Below is a small trained network, with its code and all its weights. Each question gives an input and a target symbol and asks what happens when units are switched off, that is, made to give their printed mean instead of their output.

import numpy as np


def w(rows, s, z=0):
    codes = np.array(rows[::2]) - 128.0
    scale = np.full(codes.shape[1], s)
    scale[-1] = z or s
    return codes * scale


def norm(h):
    return h / np.sqrt((h * h).mean(-1, keepdims=True) + 1e-5)


def f(y):
    return y / 2 * (1 + np.tanh(0.7978845608 * (y + 0.044715 * y**3)))


def softmax(a):
    e = np.exp(a - a.max(-1, keepdims=True))
    return e / e.sum(-1, keepdims=True)


def log_softmax(a):
    a = a - a.max(-1, keepdims=True)
    return a - np.log(np.exp(a).sum(-1, keepdims=True))


def net(x, mask):
    ids = ['ΠΣαδεζθμφ'.index(c) for c in x.split()]
    T = len(ids)
    res = E[ids] + P[:T]
    q, k, v = (norm(res) @ M[0].T for M in (Q, K, V))
    z = softmax(np.where(np.tri(T) > 0, q @ k.T / 4**0.5, -1e9)) @ v
    res = res + np.where(mask[0], z, O[0][:, -1]) @ O[0][:, :-1]
    y = f(norm(res) @ A[0][:, :-1].T + A[0][:, -1])
    res = res + np.where(mask[1:17], y, B[0][:, -1]) @ B[0][:, :-1]
    return log_softmax(norm(res)[-1] @ U[:, :-1].T + U[:, -1])


Q, K, V, O, A, B = {}, {}, {}, {}, {}, {}
E = w([
[142,141,114,99],'Π',
[136,140,119,109],'Σ',
[129,136,110,112],'α',
[129,129,107,103],'δ',
[105,173,171,23],'ε',
[28,123,95,88],'ζ',
[147,96,3,154],'θ',
[88,153,141,151],'μ',
[188,159,107,160],'φ',
],0.02)
P = w([
[104,64,221,223],'0',
[124,155,73,120],'1',
[127,206,45,118],'2',
[118,193,32,122],'3',
[107,205,20,121],'4',
[116,175,19,119],'5',
[108,161,2,111],'6',
[123,168,26,113],'7',
[119,167,18,116],'8',
],0.0041)
Q[0] = w([
[118,120,131,253],'head 0',
[130,61,145,155],'head 0',
[208,141,134,89],'head 0',
[161,129,136,142],'head 0',
],0.029)
K[0] = w([
[134,251,66,142],'head 0',
[120,172,81,70],'head 0',
[200,73,181,147],'head 0',
[163,124,145,130],'head 0',
],0.026)
V[0] = w([
[29,213,194,44],'head 0',
[125,47,107,255],'head 0',
[15,22,122,247],'head 0',
[61,21,73,63],'head 0',
],0.0063)
O[0] = w([
[122,209,103,190,106],'head 0',
[146,22,177,124,218],'head 0',
[102,2,209,205,250],'head 0',
[39,114,157,177,102],'head 0',
],0.0092,0.0023)
A[0] = w([
[189,138,159,134,154],'neuron 0',
[118,131,145,95,119],'neuron 1',
[205,123,107,107,54],'neuron 2',
[87,165,222,6,99],'neuron 3',
[50,131,181,48,61],'neuron 4',
[167,150,137,200,33],'neuron 5',
[103,131,180,92,54],'neuron 6',
[222,85,69,204,2],'neuron 7',
[143,134,103,139,144],'neuron 8',
[149,91,128,115,32],'neuron 9',
[152,161,148,164,118],'neuron 10',
[89,129,97,124,53],'neuron 11',
[155,182,147,236,18],'neuron 12',
[204,172,160,136,63],'neuron 13',
[122,95,127,95,125],'neuron 14',
[179,123,85,166,73],'neuron 15',
],0.02,0.0038)
B[0] = w([
[56,91,125,72,169],'neuron 0',
[155,128,115,143,133],'neuron 1',
[121,55,197,74,253],'neuron 2',
[253,187,43,243,177],'neuron 3',
[45,192,122,148,185],'neuron 4',
[212,133,175,136,136],'neuron 5',
[152,187,106,141,135],'neuron 6',
[35,106,35,100,200],'neuron 7',
[105,80,144,112,168],'neuron 8',
[136,129,95,162,145],'neuron 9',
[158,87,125,118,136],'neuron 10',
[85,86,138,103,148],'neuron 11',
[214,186,216,140,160],'neuron 12',
[38,112,168,76,194],'neuron 13',
[185,188,107,150,163],'neuron 14',
[80,95,143,144,188],'neuron 15',
],0.029,0.0066)
U = w([
[131,222,166,84,25],'Π',
[143,182,76,64,173],'Σ',
[208,76,89,118,255],'α',
[133,38,152,238,49],'δ',
[159,174,79,190,247],'ε',
[48,188,165,179,31],'ζ',
[119,79,7,153,14],'θ',
[175,142,217,159,215],'μ',
[119,78,196,67,137],'φ',
],0.015,0.0031)

Each question gives the input, a string of symbols that net reads in full, and the target symbol t.
The units are the heads (4 rows each of Q, K, V and O) and the neurons (one row each of A and B). Each row of codes is followed by its name. A weight is (code - 128) times the scale printed after its matrix; where a second scale follows, it is the last column's (O, A, B and U).
mask holds one flag per unit, heads first, then neurons. A switched-off unit (its flag False) gives its mean, the last column of its rows in O or B, instead of its output. The means were averaged over made-up inputs and are rounded, as every weight is.
A unit's drop is (log p(t) with every unit on - log p(t) with that unit switched off) / (log p(t) with every unit on - log p(t) with every unit switched off).
The circuit of an input: a set's keep is (log p(t) with only the set's units on - log p(t) with every unit switched off) / (log p(t) with every unit on - log p(t) with every unit switched off). Starting from the 12 units with the biggest drops (on a tie, the unit counted first), units are removed one at a time, each time the one whose removal leaves the highest keep (on an exact tie, the one counted first), for as long as the keep stays at least 0.8.
units of the circuit, in order: the units of the circuit, biggest drop first
k most important neurons: the k neurons with the biggest drops, biggest first
drop of u: that unit's drop, to one decimal
input δ μ ζ δ α, target ζ: units of the circuit, in order -> [head 0; neuron 2; neuron 4]
input α μ φ φ δ, target δ: units of the circuit, in order -> [head 0; neuron 2]
input ε δ Σ Σ, target Π: 2 most important neurons -> [neuron 2; neuron 3]
input φ φ δ φ ζ α μ δ Π, target α: units of the circuit, in order -> [head 0; neuron 3]
input μ ε Π Σ φ Σ, target θ: 2 most important neurons -> [neuron 7; neuron 2]
input φ φ δ μ Π φ θ Π, target α: units of the circuit, in order -> [neuron 3; head 0]
input ε Σ α, target Π: units of the circuit, in order -> [head 0; neuron 12]
input φ θ θ α ζ φ α Σ, target α: 2 most important neurons -> [neuron 3; neuron 2]
input δ ζ Σ, target ζ: most important neuron -> [neuron 3]
input δ θ α, target ζ: 3 most important neurons -> [neuron 2; neuron 3; neuron 7]
input ε Σ Σ Π ζ ζ φ α α, target Π: 2 most important neurons -> [neuron 3; neuron 2]
input φ ζ φ ζ α, target α: 2 most important neurons -> [neuron 3; neuron 2]
input θ ζ α θ Σ δ Σ, target ε: drop of head 0 -> 1.2
input δ μ Σ Σ δ μ Σ, target ζ: drop of neuron 5 -> 0.0
input φ ζ θ ζ Π ε α, target α: drop of head 0 -> 0.6
